Below are the code and all the weights of a small trained network. Each question names an input and a target symbol and asks about switching units off, where a switched-off unit gives its printed mean instead of its output.

import numpy as np


def w(rows, s, z=0):
    codes = np.array(rows[::2]) - 128.0
    scale = np.full(codes.shape[1], s)
    scale[-1] = z or s
    return codes * scale


def norm(h):
    return h / np.sqrt((h * h).mean(-1, keepdims=True) + 1e-5)


def f(y):
    return y / 2 * (1 + np.tanh(0.7978845608 * (y + 0.044715 * y**3)))


def softmax(a):
    e = np.exp(a - a.max(-1, keepdims=True))
    return e / e.sum(-1, keepdims=True)


def log_softmax(a):
    a = a - a.max(-1, keepdims=True)
    return a - np.log(np.exp(a).sum(-1, keepdims=True))


def net(x, mask):
    ids = ['αβδεζθξπστφψω'.index(c) for c in x.split()]
    T = len(ids)
    res = E[ids] + P[:T]
    u = 0
    for l in range(2):
        q, k, v = (norm(res) @ M[l].T for M in (Q, K, V))
        z = softmax(np.where(np.tri(T) > 0, q @ k.T / 4**0.5, -1e9)) @ v
        res = res + np.where(mask[u], z, O[l][:, -1]) @ O[l][:, :-1]
        u += 1
        y = f(norm(res) @ A[l][:, :-1].T + A[l][:, -1])
        res = res + np.where(mask[u : u + 4], y, B[l][:, -1]) @ B[l][:, :-1]
        u += 4
    return log_softmax(norm(res)[-1] @ U[:, :-1].T + U[:, -1])


Q, K, V, O, A, B = {}, {}, {}, {}, {}, {}
E = w([
[184,129,78,80],'α',
[175,128,83,74],'β',
[181,130,83,77],'δ',
[175,131,84,72],'ε',
[168,131,86,70],'ζ',
[166,131,64,72],'θ',
[161,129,65,78],'ξ',
[160,121,99,52],'π',
[102,119,84,57],'σ',
[91,146,24,112],'τ',
[39,196,253,221],'φ',
[89,143,20,116],'ψ',
[69,124,40,77],'ω',
],0.0029)
P = w([
[136,179,111,104],'0',
[171,78,121,126],'1',
[182,2,165,175],'2',
[146,131,95,98],'3',
[129,179,106,97],'4',
[143,92,129,140],'5',
[74,243,115,101],'6',
[125,111,150,136],'7',
[103,167,131,100],'8',
[162,108,143,154],'9',
[203,137,155,149],'10',
],0.0072)
Q[0] = w([
[136,229,120,142],'L0H0',
[88,197,101,113],'L0H0',
[59,129,109,124],'L0H0',
[91,117,186,245],'L0H0',
],0.012)
K[0] = w([
[213,60,148,68],'L0H0',
[194,98,90,139],'L0H0',
[177,158,76,193],'L0H0',
[190,254,223,137],'L0H0',
],0.0098)
V[0] = w([
[120,144,24,244],'L0H0',
[186,122,100,139],'L0H0',
[253,175,167,150],'L0H0',
[120,128,45,223],'L0H0',
],0.0051)
O[0] = w([
[126,131,98,254,25],'L0H0',
[173,91,148,147,247],'L0H0',
[177,148,247,162,135],'L0H0',
[129,122,104,215,46],'L0H0',
],0.0068,0.0014)
A[0] = w([
[73,71,141,109,62],'L0N0',
[140,167,251,193,254],'L0N1',
[130,1,166,121,13],'L0N2',
[185,154,132,129,141],'L0N3',
],0.0057,0.00072)
B[0] = w([
[194,171,78,148,124],'L0N0',
[28,49,77,139,130],'L0N1',
[124,255,101,56,252],'L0N2',
[71,74,146,172,209],'L0N3',
],0.0051,0.0013)
Q[1] = w([
[136,221,117,136],'L1H0',
[104,2,121,124],'L1H0',
[197,153,114,124],'L1H0',
[56,112,130,131],'L1H0',
],0.008)
K[1] = w([
[79,58,99,144],'L1H0',
[186,208,137,104],'L1H0',
[2,140,133,121],'L1H0',
[213,106,107,101],'L1H0',
],0.0069)
V[1] = w([
[148,108,97,174],'L1H0',
[137,185,167,121],'L1H0',
[172,213,116,136],'L1H0',
[2,88,150,121],'L1H0',
],0.0045)
O[1] = w([
[120,153,161,57,44],'L1H0',
[191,127,96,178,164],'L1H0',
[251,221,145,178,184],'L1H0',
[67,8,163,116,2],'L1H0',
],0.0031,0.0023)
A[1] = w([
[62,156,255,233,115],'L1N0',
[210,9,159,172,82],'L1N1',
[101,64,31,179,191],'L1N2',
[188,147,204,138,252],'L1N3',
],0.0058,0.0036)
B[1] = w([
[151,184,73,3,118],'L1N0',
[83,230,74,100,134],'L1N1',
[121,44,110,169,133],'L1N2',
[21,100,161,182,252],'L1N3',
],0.0052,0.004)
U = w([
[50,147,165,183,133],'α',
[89,135,183,172,114],'β',
[106,119,161,162,5],'δ',
[111,121,168,167,33],'ε',
[129,122,177,160,12],'ζ',
[129,127,158,186,22],'θ',
[137,161,165,212,114],'ξ',
[162,140,252,101,90],'π',
[201,180,113,19,214],'σ',
[157,120,70,221,165],'τ',
[44,35,107,89,121],'φ',
[138,99,66,226,163],'ψ',
[135,91,3,143,150],'ω',
],0.011,0.0033)

Each question gives the input, a string of symbols that net reads in full, and the target symbol t.
The units are the heads (4 rows each of Q, K, V and O) and the neurons (one row each of A and B). Each row of codes is followed by its name. A weight is (code - 128) times the scale printed after its matrix; where a second scale follows, it is the last column's (O, A, B and U).
mask holds one flag per unit, layer by layer, with each layer's heads first. A switched-off unit (its flag False) gives its mean, the last column of its rows in O or B, instead of its output. The means were averaged over made-up inputs and are rounded, as every weight is.
A unit's drop is (log p(t) with every unit on - log p(t) with that unit switched off) / (log p(t) with every unit on - log p(t) with every unit switched off).
The circuit of an input: a set's keep is (log p(t) with only the set's units on - log p(t) with every unit switched off) / (log p(t) with every unit on - log p(t) with every unit switched off). Starting from all 10 units, units are removed one at a time, each time the one whose removal leaves the highest keep (on an exact tie, the one counted first), for as long as the keep stays at least 0.8.
circuit, biggest first: the units of the circuit, biggest drop first
most important unit: the unit with the biggest drop
k most important neurons: the k neurons with the biggest drops, biggest first
k most important neurons of layer l: the k neurons of layer l with the biggest drops, biggest first
input σ σ σ ξ ψ ω π π, target ω: circuit, biggest first : [L0H0]
input π δ σ, target π: circuit, biggest first : [L0N2 L0H0]
input φ φ ω, target φ: circuit, biggest first : [L0N1 L1H0 L0N2]
input π σ τ π π φ, target φ: circuit, biggest first : [L0N1 L1N0]
input σ ξ φ, target σ: circuit, biggest first : [L1N0 L0N2]
input π β π, target π: circuit, biggest first : [L0N2 L0H0]
input σ σ τ, target σ: circuit, biggest first : [L0N2 L0H0]
input α π α ω σ, target π: circuit, biggest first : [L0H0 L0N2 L1N1]
input β ω φ α α, target ω: 2 most important neurons of layer 1 : [L1N3 L1N2]
input π σ σ ξ σ σ ω φ φ, target σ: 3 most important neurons : [L1N0 L1N3 L0N2]
input ω π σ, target ω: circuit, biggest first : [L0H0 L0N2]
input σ ψ ω π α τ τ σ β ξ, target σ: circuit, biggest first : [L0H0 L1N3]
input α σ π, target α: 4 most important neurons : [L1N3 L1N1 L0N1 L0N2]
input σ ω α α, target ω: circuit, biggest first : [L0H0]
input σ σ δ, target σ: circuit, biggest first : [L0N2 L1N1]
input α σ α, target α: 3 most important neurons of layer 0 : [L0N2 L0N1 L0N3]
input ξ σ ξ β π α, target π: 2 most important neurons : [L0N2 L1N3]
input σ σ ε, target σ: circuit, biggest first : [L0N2 L1N1]
input ω α τ, target ω: 2 most important neurons of layer 1 : [L1N3 L1N1]
input α β φ σ β ζ β ω σ ξ, target ω: most important unit : L0H0
input π σ α σ φ σ σ ε, target σ: 2 most important neurons : [L1N3 L0N3]
input π σ β, target π: 3 most important neurons : [L0N2 L1N3 L1N1]
input σ ψ σ φ σ ε σ β, target σ: 2 most important neurons : [L1N3 L1N2]
input ξ ξ β α ω θ φ α σ ζ, target σ: 2 most important neurons : [L1N3 L0N1]
input α π ξ β, target π: 2 most important neurons of layer 1 : [L1N3 L1N0]
input σ σ π ω α δ ω β φ ω, target ω: 2 most important neurons : [L1N3 L0N3]
input ζ α σ ψ σ σ α α, target σ: most important unit : L0N2
input ξ α σ φ σ α, target φ: 2 most important neurons of layer 0 : [L0N1 L0N2]
input θ σ δ θ σ β σ π σ σ α, target π: 2 most important neurons of layer 1 : [L1N3 L1N0]
input β φ σ φ π π π α ξ τ π, target α: 4 most important neurons : [L1N3 L1N1 L0N1 L0N3]
